Each row has a class, written after it.
-284 -298 -440 181 -77 342 186 214 -184 -150 -191 -353 512 234 370 342
 66 183 -287 144 266 -95 130 355 -395 208 -163 -54 555 -179 -162 40 149
 242 -298 -41 18 58 -299 135 -13 -> Q981
209 292 -6 -107 136 -52 66 -381 29 -161 197 -220 -400 -156 -111 399 -66
 143 -155 -39 247 689 117 -282 -400 -488 -47 81 -37 -160 -29 70 179 552
 271 -162 -508 -51 183 -548 82 -> Q985
20 87 -170 61 272 257 110 -141 -121 28 -44 119 -60 16 180 -164 68 89
 -264 -92 -199 -129 -164 -44 -114 189 -308 -153 368 -10 155 -154 -130 48
 -17 -282 -106 460 -68 249 -347 -> Q870
-41 32 -3 -770 -213 -68 -230 560 -164 79 -39 270 421 -384 145 -350 -545
 384 342 118 -248 -118 -420 593 400 184 -420 44 -378 138 -253 156 33 -74
 37 203 399 -231 -222 801 -148 -> Q870
-127 -68 -20 151 76 440 -119 445 -472 -290 -335 -191 180 330 76 327 -182
 -12 -62 282 23 201 -24 476 -472 114 143 -38 452 109 -171 -6 230 165 92
 274 144 19 -94 362 -73 -> Q762
212 294 226 -605 -72 -76 -98 27 233 317 -215 141 -26 -259 82 -195 -147 4
 376 -28 -5 -139 -105 137 303 127 -314 449 -221 136 145 -169 31 49 179
 239 386 -79 243 245 102 -> Q477
283 581 320 -263 165 -158 114 -261 -223 402 11 -72 -135 -740 -89 112
 -422 414 -19 348 -246 404 241 191 -286 -218 114 -333 42 -217 -172 -201
 9 326 186 92 -397 -206 278 421 31 -> Q477
-253 185 -37 275 -56 75 109 282 -45 15 -179 71 300 -414 -12 149 150 261
 193 -15 -222 161 -289 520 227 212 -254 80 -102 104 -332 -164 94 -39 261
 -43 -132 204 -138 590 -451 -> Q477
311 -341 -117 -397 22 -208 -75 -574 -26 157 -32 -387 13 104 454 168 -47
 -9 319 212 409 -95 431 -95 -164 -21 128 -531 -16 -133 69 49 93 353 -496
 194 30 -57 -292 -337 192 -> Q985
-379 -307 -71 -303 -332 -167 22 -163 85 -278 -125 140 197 415 478 156
 159 19 88 110 109 -17 -13 -167 -540 82 156 50 -115 -300 187 177 587 89
 -229 -18 -472 30 -242 95 97 -> Q985
-326 -84 38 -300 -373 37 51 -262 633 28 -162 59 35 158 -99 -23 25 -171
 707 241 99 -168 96 -404 -489 -227 -128 232 -259 -225 363 112 578 283
 -206 80 -417 -27 -317 -288 21 -> Q815
-71 54 109 9 -171 -1 22 -201 -110 84 244 -35 18 -178 -318 -64 46 -162
 -251 -28 21 337 16 57 -62 129 -86 -177 -76 -40 -49 137 -229 136 298
 -407 -97 -25 -283 213 -59 -> Q985
403 -289 -86 -230 256 -156 -103 -317 38 164 -176 -227 112 154 489 -118
 -222 220 186 158 178 -227 277 15 -56 -1 189 -585 99 -1 95 -12 28 320
 -566 266 -63 -85 -179 -425 150 -> Q870
-19 611 -72 174 198 180 368 144 197 125 322 220 -109 -506 574 371 -20
 -205 34 127 166 255 -8 -87 -75 -299 -30 -626 114 -313 -226 -247 -44 391
 388 203 -228 197 680 -326 -172 -> Q981
38 196 -120 20 -124 -181 -11 -265 -186 104 330 59 281 -70 -264 -236 27
 -169 -299 22 -39 387 146 220 211 16 -216 74 6 98 -26 57 -289 72 -24
 -158 242 -243 -118 282 29 -> Q815
-245 -204 -242 -257 -377 -158 335 -489 262 97 -87 106 390 -88 262 9 349
 -175 360 187 381 6 205 -127 -324 -70 -306 440 -366 7 404 -274 506 244
 -499 63 36 180 -353 -367 203 -> Q981
56 142 -173 21 290 284 54 -73 -122 105 -56 131 -57 -46 144 -213 56 50
 -242 -93 -210 -70 -215 11 -70 130 -386 -141 438 83 168 -230 -173 57 67
 -180 0 461 -10 221 -335 -> Q870
-602 -392 -522 44 -272 -87 38 69 438 -327 48 -158 345 -36 229 893 278
 -96 17 -91 435 54 -391 -5 -315 -5 117 35 -323 -59 260 -128 361 359 -81
 -55 -630 203 -176 -467 -351 -> Q477
369 -113 197 -334 176 -120 -134 -379 269 146 -45 -159 -235 101 152 118
 -228 -79 388 218 175 -95 110 -213 -200 -309 115 -564 36 -241 90 24 194
 339 -149 349 -88 -167 -120 -323 197 -> Q762
-213 -214 -99 -183 -79 -110 -65 -551 -123 -295 -246 119 -9 182 265 8 46
 266 -160 100 -30 156 66 -289 -244 141 45 312 -28 20 343 -67 588 163
 -463 -50 -611 166 -296 4 89 -> Q870
6 -393 -208 355 158 437 83 267 -162 -190 -265 -294 105 39 289 296 212
 -14 -274 227 143 -191 120 619 -505 137 -175 -40 587 -210 -313 -142 279
 96 -271 172 74 162 -207 442 -395 -> Q985
-296 86 -416 -339 72 213 23 510 -113 -244 -214 -55 391 234 380 -2 138
 158 226 -79 -63 152 -228 405 96 336 -357 394 -146 421 -368 -13 36 191
 525 247 231 208 -92 220 -327 -> Q762
-218 331 14 61 -131 -65 -21 -117 12 126 211 19 370 -15 -303 -172 -69
 -102 -398 -34 52 565 -75 176 124 176 -125 -295 18 161 4 3 -391 164 307
 -135 6 -86 -144 30 -9 -> Q870
53 -82 25 225 159 299 -277 -39 -293 -203 -307 -258 -148 451 -39 400 64
 75 -439 222 -10 120 69 384 -480 -106 263 -117 899 9 -221 79 427 54 35
 194 -262 6 -22 132 150 -> Q981
-549 -348 -125 -35 -311 -129 298 -649 246 120 -248 125 113 -30 371 377
 614 -294 -38 310 571 215 21 72 -356 229 212 -559 -99 103 143 189 289
 237 -432 -102 -858 466 -359 -50 103 -> Q447
-73 47 25 -290 16 70 -147 643 -80 -98 19 233 493 -414 386 -88 -327 491
 333 -13 -30 16 -361 497 310 325 -340 -328 -154 -52 -288 34 -79 150 217
 173 345 -77 -76 510 -259 -> Q815
-260 174 -87 -125 -177 -263 -36 -290 177 150 287 48 236 -251 -185 -190
 -97 -139 -224 -19 195 416 43 137 99 -25 -240 -309 -70 95 126 -14 -284
 -7 94 0 219 -12 -372 359 99 -> Q477
-211 -203 123 106 -106 -162 -193 -229 315 -67 -269 1 -322 88 -101 289
 372 98 36 146 280 -38 53 -510 -470 -157 -143 511 -180 -123 482 -123 528
 -41 -409 69 -577 146 -98 -391 -182 -> Q447
-388 -372 -186 -211 -326 25 -69 -372 169 -69 -210 74 -7 121 201 249 218
 308 267 -36 192 198 -55 -439 -419 -56 220 102 -184 5 456 293 397 272 -1
 -35 -873 186 -324 -263 -88 -> Q762
119 386 352 -96 55 26 39 -191 -222 -12 192 102 -279 -675 114 113 -332
 553 -44 25 -150 259 198 -220 -378 -302 152 132 191 -534 150 -129 215
 158 48 -181 -226 -54 626 110 132 -> Q815
201 669 291 -59 237 -76 81 -214 231 -133 226 -48 -26 -802 197 -83 -131
 406 83 97 -103 56 122 36 -38 -444 -105 234 121 -93 -94 -261 36 125 204
 -4 314 37 605 -205 494 -> Q762
75 430 37 472 262 295 137 -25 -44 -27 18 66 -90 -550 147 212 -10 436
 -326 89 44 391 -19 -62 -328 -397 91 -9 526 0 -65 -277 -44 187 322 251
 -151 121 547 -86 155 -> Q447
-356 -114 -263 -291 -95 -150 54 -510 388 83 -194 5 -73 51 194 155 405 48
 423 17 182 119 -124 -249 -276 -70 -120 351 6 9 344 -145 588 244 -201
 108 -471 442 24 -311 -101 -> Q762
-580 -253 -325 -140 -278 -383 -38 -49 139 -56 45 229 -109 294 188 424
 178 230 -84 -140 305 324 -65 -487 -118 -99 140 83 -291 -136 418 64 323
 -54 -356 -91 -667 122 -11 -195 -93 -> Q780
-11 -168 -174 582 147 395 -10 470 -369 -162 -220 -199 362 111 -58 29 -62
 141 -99 343 -149 -66 -63 568 -482 -65 -33 -215 466 148 -383 -73 239 33
 56 309 84 -63 -494 328 -419 -> Q985
-226 249 -35 45 -7 -158 -92 -231 61 14 237 296 118 -16 -184 93 -12 -90
 -431 -49 184 524 -70 134 200 81 -24 -433 77 13 56 -1 -253 -7 176 8 -133
 -67 -17 240 59 -> Q815
27 157 -269 87 294 302 158 -69 -168 71 -74 248 17 46 267 -103 110 -51
 -292 -148 -212 -127 -282 51 -63 288 -274 -119 429 67 154 -194 -110 63
 27 -235 -68 456 -20 310 -373 -> Q447
-147 195 -35 155 -79 -265 -4 -364 55 158 144 -18 274 85 -360 -31 62 -299
 -343 -142 69 401 122 40 327 225 65 -245 40 72 74 -4 -349 -30 195 -182
 -97 -24 -38 67 -34 -> Q815
-65 -57 -198 -416 -13 -4 -2 375 -191 -227 12 291 272 -171 375 -77 122
 412 164 -192 -100 75 -252 446 454 308 -423 211 13 160 -321 2 41 -14 164
 -93 391 242 116 548 -105 -> Q815
74 93 -181 70 331 146 148 -153 -65 78 -22 173 -68 5 236 -203 106 -15
 -182 -104 -227 -116 -183 -41 -69 75 -301 -191 452 -8 168 -224 -141 25
 36 -169 -8 398 27 335 -257 -> Q477
-345 -26 -213 -109 -447 -369 258 -619 2 -56 -79 321 534 29 314 45 217
 310 -131 143 275 185 193 -212 -172 81 -58 162 -95 53 317 -158 265 -118
 -387 74 133 375 -266 124 398 -> Q780
-94 100 -78 -262 21 43 -25 420 -156 -365 85 216 488 -235 385 -295 -235
 348 192 -44 -357 38 -173 527 448 184 -329 273 -157 69 -385 -12 6 -38 63
 52 609 13 50 462 34 -> Q762
-403 -228 -12 35 -322 5 235 -392 147 -328 -154 -92 358 -39 36 357 206 52
 113 137 268 1 69 -232 -496 238 -103 603 -147 -171 151 -135 744 376 -129
 -300 -406 234 -142 -335 -183 -> Q447
-105 213 24 -72 -167 -147 62 -178 87 233 323 267 157 -127 -252 -219 -15
 -221 -206 31 90 331 -7 65 122 -19 -292 -147 70 -45 55 49 -200 45 152
 -67 256 -91 -66 403 3 -> Q815
-615 -145 -342 50 -305 141 82 -292 161 -330 -103 -19 412 216 232 570 369
 -129 -310 109 281 186 -37 87 -667 53 89 274 119 -205 230 -249 397 38 61
 335 -290 157 -108 94 -140 -> Q762
-164 519 -406 413 205 67 -45 -167 -336 -147 233 76 96 -625 107 342 181
 574 -427 -80 -152 532 -171 322 56 -170 -196 -149 179 371 -150 -148 -299
 82 331 -270 -301 367 -133 392 -138 -> Q477
-382 -268 -68 62 -54 179 106 -227 265 -57 -168 -44 56 -339 234 317 325 2
 517 392 245 -160 -244 99 -796 -80 93 91 -179 -227 271 -205 814 287 -399
 373 -565 147 -92 -150 -526 -> Q981
198 -312 -20 -45 0 8 -108 331 -373 20 -83 16 169 -46 245 292 -222 -239
 -190 423 48 -152 151 601 -127 -45 48 -490 448 -105 -272 -151 329 13
 -365 267 279 -12 -127 429 62 -> Q981
27 90 -219 127 350 257 125 -122 -187 -80 -27 200 14 -80 160 -94 84 55
 -337 -123 -200 -139 -273 -66 -47 231 -339 -148 375 -31 206 -250 -196
 -29 111 -232 -50 469 -48 272 -380 -> Q762
343 -87 -6 -284 90 -88 -106 -529 213 134 -135 -394 -41 115 220 124 -86 1
 378 130 338 -131 263 -192 -241 -314 40 -426 110 -111 185 -58 135 273
 -231 318 -15 -135 -260 -618 272 -> Q762
-238 -54 16 -101 -94 -137 -11 -512 358 -31 -331 219 -252 -102 -35 13 272
 120 421 64 38 -156 -45 -688 -252 -34 -279 596 -158 -256 716 -564 602
 -83 -491 61 -643 222 69 -311 -113 -> Q477
-127 -304 -74 453 175 398 98 -66 -120 -240 -246 -58 141 305 0 249 -41
 -145 -163 163 130 -123 0 302 -536 343 123 -337 381 -409 -23 -195 224
 111 -353 117 -162 91 -293 256 -307 -> Q815
132 -158 200 292 204 207 -139 226 -6 -207 -419 -212 96 426 -323 -58 -129
 335 64 260 -142 -144 176 301 -430 147 123 149 615 -69 -97 182 452 183
 -231 13 -193 -231 -156 372 -114 -> Q815
59 89 -192 16 272 211 83 -248 -172 6 -15 187 -33 1 97 -72 89 76 -260
 -180 -175 -121 -178 -90 -63 173 -311 -190 511 -74 224 -159 -146 -2 81
 -349 -81 451 -27 306 -253 -> Q815
-127 -122 -121 437 102 438 17 157 -72 -199 -288 -331 333 432 461 147 26
 -307 -112 271 47 -68 157 362 -521 -52 101 -313 705 26 -229 124 34 306
 60 132 -16 102 -86 60 80 -> Q477
213 -72 -97 -287 -90 -264 -220 -453 28 262 -209 -339 155 117 346 193
 -260 -23 286 266 391 -25 385 191 -83 -384 219 -614 99 148 -31 89 43 78
 -250 519 107 -258 -437 -78 582 -> Q477
-121 275 -11 56 -75 -84 55 -139 63 85 312 302 247 -47 -120 -154 -76 -236
 -331 -4 59 431 24 177 155 29 -188 -251 16 -76 -38 -80 -307 79 129 9 255
 -129 -54 236 184 -> Q815
-72 273 -23 -201 -87 96 250 323 266 87 -111 294 302 -265 189 86 153 326
 364 -52 70 291 -111 394 168 110 -487 256 135 40 -292 -211 65 154 354
 155 537 395 363 629 -102 -> Q780
-159 651 176 -161 274 -149 -80 -137 142 69 333 -253 -268 -419 -147 291
 -93 -32 46 123 -144 298 -302 79 -7 -271 49 372 105 159 -218 37 259 472
 511 -206 -124 19 769 75 -141 -> Q780
-99 374 116 -12 107 257 66 -196 -414 -265 -137 -210 -266 -468 -115 503
 -31 134 -297 123 -148 475 -22 27 -171 32 261 7 136 224 -39 -186 262 176
 416 -100 -559 263 148 75 -172 -> Q985
-65 363 -165 218 90 283 70 -637 -421 -310 259 136 19 -82 369 750 31 29
 -743 -63 144 381 -50 -132 -332 -42 310 -346 214 -183 103 -49 -194 221
 311 -269 -585 78 320 -157 -9 -> Q447
264 -233 -228 -235 119 -86 -27 -457 -105 114 -62 -354 152 -23 346 19
 -129 67 329 153 286 5 408 37 -124 -46 82 -497 25 14 121 -96 -90 314
 -542 112 -1 26 -219 -245 104 -> Q870
69 80 -272 34 283 210 207 -137 -74 56 -15 185 -48 22 271 -191 129 -27
 -225 -164 -173 -79 -143 -91 -89 108 -348 -151 430 20 267 -272 -192 76
 -14 -220 32 451 -17 201 -228 -> Q477
-117 -168 -27 -206 -364 108 58 -413 283 136 -150 187 -57 -223 -301 -262
 63 237 392 32 86 87 -78 -386 -513 -332 -440 658 -140 -223 480 -22 439
 164 -167 35 -279 -67 -439 67 90 -> Q815
-22 140 -237 -2 243 263 104 -83 -34 94 -27 225 4 -40 186 -78 78 66 -200
 -195 -122 -128 -211 -6 -80 136 -356 -193 504 -104 226 -228 -150 -15 101
 -175 30 447 16 310 -272 -> Q815
-414 -176 -25 -200 -210 -269 102 -135 419 -56 -280 -35 294 -259 401 -36
 166 -26 367 226 151 -142 67 -166 -341 -239 -258 84 -120 -132 229 -184
 520 -44 -297 162 -318 267 -172 28 0 -> Q780
41 223 -40 -303 -22 285 -52 612 -94 16 34 342 313 -358 461 -124 20 248
 277 162 -250 -29 -151 650 225 129 -202 -34 -364 436 -241 89 -194 161
 174 191 483 45 -117 354 -14 -> Q981
-164 389 -302 257 -3 281 191 168 2 -18 206 147 246 -508 168 167 -102 109
 -58 -10 -38 419 -117 50 -6 -163 24 -332 376 143 -64 -98 -251 310 505 -4
 -53 375 251 94 3 -> Q762
-169 245 -108 -466 -136 -49 -177 -23 -34 -234 -12 103 610 116 349 264 66
 478 -54 -76 66 153 -305 754 325 299 -214 169 2 234 -375 286 -21 140 323
 -104 319 -93 -44 398 350 -> Q762
239 -61 -29 -268 125 17 -115 -550 -66 187 -133 -287 119 37 165 192 -101
 120 9 288 154 -108 142 266 -316 39 83 -454 139 -56 -107 -20 -11 261
 -114 236 11 -85 -365 52 206 -> Q985
-389 -93 -459 -452 -210 40 -208 291 -52 -40 -49 -76 393 -109 588 168 -11
 78 129 -154 133 -194 -379 316 63 191 -150 82 -87 173 55 -97 112 -169
 168 385 400 257 -177 244 -258 -> Q985
-119 -344 -227 -139 -245 217 275 -522 327 -458 -132 -130 54 -153 -33 222
 380 5 403 77 164 -78 80 -414 -583 -47 -188 471 -297 -197 441 -303 551
 287 -372 -110 -453 308 -303 -605 -246 -> Q985
-111 234 -48 7 -254 -76 -15 -68 131 67 190 258 232 -105 -363 -12 -28
 -211 -289 -9 15 537 -102 292 91 -74 -108 -277 -43 148 13 83 -221 68 196
 -87 -64 -65 -265 348 24 -> Q780
138 89 146 -77 -80 -126 -122 -222 -82 76 165 139 55 -133 -384 -151 -50
 -108 -353 -52 -106 415 89 85 136 -10 -178 -74 21 -1 62 -82 -255 4 162
 -179 3 -112 -48 238 -55 -> Q780
-163 -156 -306 -320 -58 20 -454 568 -696 -233 28 278 396 -56 534 195
 -175 518 -292 -223 55 105 -448 504 204 556 -96 -120 -99 216 -47 107
 -357 -100 283 -52 192 50 -87 698 -258 -> Q477
39 -453 -207 130 -61 -237 -105 -288 126 -34 -15 168 -35 -150 -1 -140 278
 252 -180 -80 197 -60 -141 -428 -380 -43 -141 329 -339 -190 507 -300 163
 -32 -395 95 -412 51 -323 -500 -145 -> Q985
-110 350 147 160 -14 400 225 -514 -204 -162 129 -139 7 -534 37 231 181
 319 -132 -27 -234 304 -48 87 -380 -131 -135 118 145 -272 -162 -60 90
 269 458 -404 -360 185 63 -47 -175 -> Q762
246 -307 -62 -355 3 -292 -14 -535 73 136 -56 -282 127 114 391 -84 -74
 -119 290 194 435 -110 340 -72 -206 30 32 -503 6 -116 65 -11 203 328
 -419 169 54 -49 -390 -342 269 -> Q985
